Below is a small trained network, with its code and all its weights. Each question gives an input and a class and asks what happens when units are switched off, that is, made to give their printed mean instead of their output.

import numpy as np


def w(rows, s, z=0):
    codes = np.array(rows[::2]) - 128.0
    scale = np.full(codes.shape[1], s)
    scale[-1] = z or s
    return codes * scale


def norm(h):
    return h / np.sqrt((h * h).mean(-1, keepdims=True) + 1e-5)


def f(y):
    return y / 2 * (1 + np.tanh(0.7978845608 * (y + 0.044715 * y**3)))


def log_softmax(a):
    a = a - a.max(-1, keepdims=True)
    return a - np.log(np.exp(a).sum(-1, keepdims=True))


def net(x, mask):
    res = np.array(x, float).reshape(1, 5) / 4 @ E
    u = 0
    for l in range(2):
        y = f(norm(res) @ A[l][:, :-1].T + A[l][:, -1])
        res = res + np.where(mask[u : u + 4], y, B[l][:, -1]) @ B[l][:, :-1]
        u += 4
    return log_softmax(norm(res)[-1] @ U[:, :-1].T + U[:, -1])


A, B = {}, {}
E = w([
[78,111,106,136,38,179,109,79,135,58],'x0',
[91,82,162,126,223,142,184,154,77,124],'x1',
[123,74,118,42,71,143,1,133,35,161],'x2',
[183,187,153,110,177,140,197,36,56,163],'x3',
[214,95,113,187,106,151,179,181,79,145],'x4',
],0.0037)
A[0] = w([
[62,3,116,156,96,68,80,216,191,153,50],'L0N0',
[156,161,96,142,210,66,111,199,140,208,61],'L0N1',
[235,34,119,181,69,140,190,169,100,150,47],'L0N2',
[48,95,62,143,126,174,127,63,142,57,4],'L0N3',
],0.0046,0.0019)
B[0] = w([
[80,152,115,119,62,50,212,88,110,130,253],'L0N0',
[160,202,162,84,67,133,41,254,101,163,179],'L0N1',
[141,36,113,140,118,51,85,57,141,48,210],'L0N2',
[173,121,122,99,161,152,127,179,105,94,168],'L0N3',
],0.0071,0.003)
A[1] = w([
[38,188,154,41,207,86,57,95,188,69,7],'L1N0',
[76,80,112,47,79,123,89,165,13,160,99],'L1N1',
[153,148,143,196,187,127,200,175,253,97,17],'L1N2',
[71,92,81,137,98,220,166,82,113,66,174],'L1N3',
],0.0054,0.002)
B[1] = w([
[214,42,96,176,162,13,55,118,39,77,198],'L1N0',
[105,145,189,191,179,253,121,93,191,138,253],'L1N1',
[93,92,141,122,81,229,93,36,229,46,206],'L1N2',
[188,237,99,111,96,126,177,226,75,155,217],'L1N3',
],0.0058,0.0042)
U = w([
[110,96,154,172,139,254,107,69,219,92,157],'0',
[192,22,66,192,180,59,93,92,96,40,16],'1',
[184,222,124,75,99,179,162,241,113,115,97],'2',
[96,172,111,107,105,96,231,84,115,182,250],'3',
[141,145,113,149,137,170,157,114,166,133,91],'4',
],0.0059,0.0016)

Each question gives the input, the list of numbers given to net, and the class t.
The units are the neurons (one row each of A and B). Each row of codes is followed by its name. A weight is (code - 128) times the scale printed after its matrix; where a second scale follows, it is the last column's (A, B and U).
mask holds one flag per neuron, layer by layer. A switched-off neuron (its flag False) gives its mean, the last column of its row in B, instead of its output. The means were averaged over made-up inputs and are rounded, as every weight is.
A unit's drop is (log p(t) with every unit on - log p(t) with that unit switched off) / (log p(t) with every unit on - log p(t) with every unit switched off).
The circuit of an input: a set's keep is (log p(t) with only the set's units on - log p(t) with every unit switched off) / (log p(t) with every unit on - log p(t) with every unit switched off). Starting from all 8 units, units are removed one at a time, each time the one whose removal leaves the highest keep (on an exact tie, the one counted first), for as long as the keep stays at least 0.8.
units of the circuit, in order: the units of the circuit, biggest drop first
k most important neurons: the k neurons with the biggest drops, biggest first
top k neurons in layer l: the k neurons of layer l with the biggest drops, biggest first
input [-1,1,0,-7,-6], class 3: units of the circuit, in order	L0N0
input [4,-3,2,4,3], class 2: 3 most important neurons	L1N3, L1N0, L0N0
input [5,7,5,-8,0], class 3: 4 most important neurons	L0N0, L0N1, L1N2, L1N3
input [6,6,-7,-8,4], class 3: 3 most important neurons	L0N0, L1N1, L1N3
input [2,-7,1,-7,-5], class 3: units of the circuit, in order	L0N0, L1N2
input [-5,7,2,-8,-2], class 3: 2 most important neurons	L0N0, L1N2
input [-1,-7,-7,4,-3], class 0: 3 most important neurons	L1N2, L0N0, L1N3
input [8,5,-2,-3,2], class 2: 2 most important neurons	L1N3, L0N3
input [-3,-7,2,-7,4], class 3: top 2 neurons in layer 1	L1N0, L1N2
input [-5,-1,8,7,7], class 0: units of the circuit, in order	L1N1, L1N3
input [0,-3,-6,4,0], class 0: top 2 neurons in layer 1	L1N2, L1N3
input [7,-3,1,5,-8], class 1: 2 most important neurons	L1N0, L0N0
input [8,-8,2,-1,-5], class 2: 2 most important neurons	L1N3, L0N2
input [7,-1,-6,-5,0], class 2: units of the circuit, in order	L1N3
input [-8,1,-5,-1,-7], class 2: 3 most important neurons	L0N1, L0N2, L1N1
input [2,1,-2,-4,-5], class 1: 2 most important neurons	L1N0, L0N3
input [4,3,-2,6,8], class 1: top 2 neurons in layer 0	L0N2, L0N0
input [-7,6,8,8,-3], class 0: 2 most important neurons	L1N1, L1N3
input [-5,-2,-5,-7,-8], class 1: 3 most important neurons	L1N0, L1N1, L1N3
input [-5,2,1,-8,-2], class 3: units of the circuit, in order	L0N0
input [-2,7,-3,-8,7], class 3: top 2 neurons in layer 0	L0N0, L0N3
input [-1,-7,-5,-6,-7], class 1: top 2 neurons in layer 1	L1N0, L1N1
input [-6,8,8,-8,-2], class 0: top 2 neurons in layer 1	L1N1, L1N3
